Below is a small trained network, with its code and all its weights. Each question gives an input and a target symbol and asks what happens when units are switched off, that is, made to give their printed mean instead of their output.

import numpy as np


def w(rows, s, z=0):
    codes = np.array(rows[::2]) - 128.0
    scale = np.full(codes.shape[1], s)
    scale[-1] = z or s
    return codes * scale


def norm(h):
    return h / np.sqrt((h * h).mean(-1, keepdims=True) + 1e-5)


def f(y):
    return y / 2 * (1 + np.tanh(0.7978845608 * (y + 0.044715 * y**3)))


def softmax(a):
    e = np.exp(a - a.max(-1, keepdims=True))
    return e / e.sum(-1, keepdims=True)


def log_softmax(a):
    a = a - a.max(-1, keepdims=True)
    return a - np.log(np.exp(a).sum(-1, keepdims=True))


def net(x, mask):
    ids = ['ΓΘΣαβδελξπτφψ'.index(c) for c in x.split()]
    T = len(ids)
    res = E[ids] + P[:T]
    r = norm(res)
    for j in range(2):
        rows = slice(2 * j, 2 * j + 2)
        q, k, v = (r @ M[0][rows].T for M in (Q, K, V))
        z = softmax(np.where(np.tri(T) > 0, q @ k.T / 2**0.5, -1e9)) @ v
        o = O[0][rows]
        res = res + np.where(mask[j], z, o[:, -1]) @ o[:, :-1]
    y = f(norm(res) @ A[0][:, :-1].T + A[0][:, -1])
    res = res + np.where(mask[2:14], y, B[0][:, -1]) @ B[0][:, :-1]
    return log_softmax(norm(res)[-1] @ U[:, :-1].T + U[:, -1])


Q, K, V, O, A, B = {}, {}, {}, {}, {}, {}
E = w([
[144,93,210,81,179],'Γ',
[104,39,150,118,89],'Θ',
[133,99,166,102,212],'Σ',
[160,163,122,233,130],'α',
[157,137,209,165,136],'β',
[36,130,88,106,113],'δ',
[211,226,160,67,97],'ε',
[154,101,157,125,174],'λ',
[53,152,165,152,137],'ξ',
[109,99,166,80,231],'π',
[254,33,75,170,236],'τ',
[153,163,197,180,133],'φ',
[159,105,79,217,214],'ψ',
],0.017)
P = w([
[185,125,147,102,254],'0',
[150,125,154,97,181],'1',
[134,124,188,110,138],'2',
[116,118,173,120,112],'3',
[98,113,173,130,106],'4',
[98,95,167,146,106],'5',
[96,70,166,180,133],'6',
],0.0084)
Q[0] = w([
[166,179,120,105,115],'H0',
[4,129,212,202,207],'H0',
[215,128,100,102,143],'H1',
[134,103,31,89,87],'H1',
],0.027)
K[0] = w([
[152,178,133,109,95],'H0',
[4,63,155,176,91],'H0',
[178,127,117,138,142],'H1',
[167,102,144,178,229],'H1',
],0.026)
V[0] = w([
[230,2,164,82,60],'H0',
[163,109,10,42,98],'H0',
[18,53,165,161,120],'H1',
[135,139,127,65,62],'H1',
],0.019)
O[0] = w([
[110,96,250,129,125,132],'H0',
[125,48,132,109,59,7],'H0',
[90,80,71,114,221,218],'H1',
[79,145,139,167,112,104],'H1',
],0.015,0.014)
A[0] = w([
[110,106,142,122,109,29],'N0',
[76,68,103,50,116,107],'N1',
[116,106,131,97,111,8],'N2',
[46,45,163,163,76,198],'N3',
[86,197,174,150,7,109],'N4',
[70,183,133,168,87,78],'N5',
[140,23,144,180,112,218],'N6',
[116,68,52,52,96,126],'N7',
[127,104,128,107,100,30],'N8',
[129,111,116,92,98,84],'N9',
[66,137,29,115,64,162],'N10',
[157,109,17,190,108,252],'N11',
],0.018,0.0038)
B[0] = w([
[108,161,66,117,163,123],'N0',
[123,124,174,188,122,167],'N1',
[73,175,85,110,136,116],'N2',
[117,164,71,207,208,202],'N3',
[163,122,213,254,178,187],'N4',
[111,171,131,204,143,139],'N5',
[138,150,116,199,239,193],'N6',
[147,64,207,137,121,177],'N7',
[68,157,124,99,150,116],'N8',
[102,212,107,82,180,118],'N9',
[217,37,108,123,207,196],'N10',
[162,65,145,232,76,255],'N11',
],0.025,0.0092)
U = w([
[205,129,156,143,169,252],'Γ',
[61,119,143,162,156,179],'Θ',
[122,174,144,104,133,40],'Σ',
[133,145,10,129,132,31],'α',
[143,237,101,101,101,26],'β',
[153,134,101,14,147,38],'δ',
[158,125,169,62,96,71],'ε',
[108,98,195,55,108,67],'λ',
[132,174,95,145,65,43],'ξ',
[165,128,145,59,120,48],'π',
[101,164,186,183,53,112],'τ',
[134,28,137,89,71,142],'φ',
[134,118,135,146,65,14],'ψ',
],0.013,0.0044)

Each question gives the input, a string of symbols that net reads in full, and the target symbol t.
The units are the heads (2 rows each of Q, K, V and O) and the neurons (one row each of A and B). Each row of codes is followed by its name. A weight is (code - 128) times the scale printed after its matrix; where a second scale follows, it is the last column's (O, A, B and U).
mask holds one flag per unit, heads first, then neurons. A switched-off unit (its flag False) gives its mean, the last column of its rows in O or B, instead of its output. The means were averaged over made-up inputs and are rounded, as every weight is.
A unit's drop is (log p(t) with every unit on - log p(t) with that unit switched off) / (log p(t) with every unit on - log p(t) with every unit switched off).
The circuit of an input: a set's keep is (log p(t) with only the set's units on - log p(t) with every unit switched off) / (log p(t) with every unit on - log p(t) with every unit switched off). Starting from the 12 units with the biggest drops (on a tie, the unit counted first), units are removed one at a time, each time the one whose removal leaves the highest keep (on an exact tie, the one counted first), for as long as the keep stays at least 0.8.
circuit, biggest first: the units of the circuit, biggest drop first
which heads matter: for each layer, one digit per head in row order, 1 if its drop is at least 0.15 and else 0, layers parted by /
drop when u is switched off: that unit's drop, to one decimal
input ξ φ Γ, target α: circuit, biggest first : (H0)
input π Θ β, target Θ: circuit, biggest first : (H1 N10 N3 H0)
input λ Σ β Θ β, target Θ: circuit, biggest first : (H1 N10)
input α ψ β Σ β δ ξ, target α: circuit, biggest first : (H0 N4)
input π ξ π ξ β α Σ, target α: circuit, biggest first : (H0 N4)
input Θ φ Θ π Γ, target Θ: circuit, biggest first : (H1 N10)
input φ Σ ε φ Γ, target τ: which heads matter : 01
input ξ Θ Σ ψ ψ ξ β, target α: which heads matter : 10
input φ δ π β, target φ: which heads matter : 10
input ψ π Γ ξ ψ, target α: drop when H0 is switched off : 0.6
input δ ξ φ Γ π ξ π, target α: drop when H0 is switched off : 0.8
input λ λ ξ α, target α: drop when H1 is switched off : 0.1
input β Γ Θ β ε, target τ: drop when H1 is switched off : 0.9
input ξ Γ ψ π, target α: circuit, biggest first : (H0)
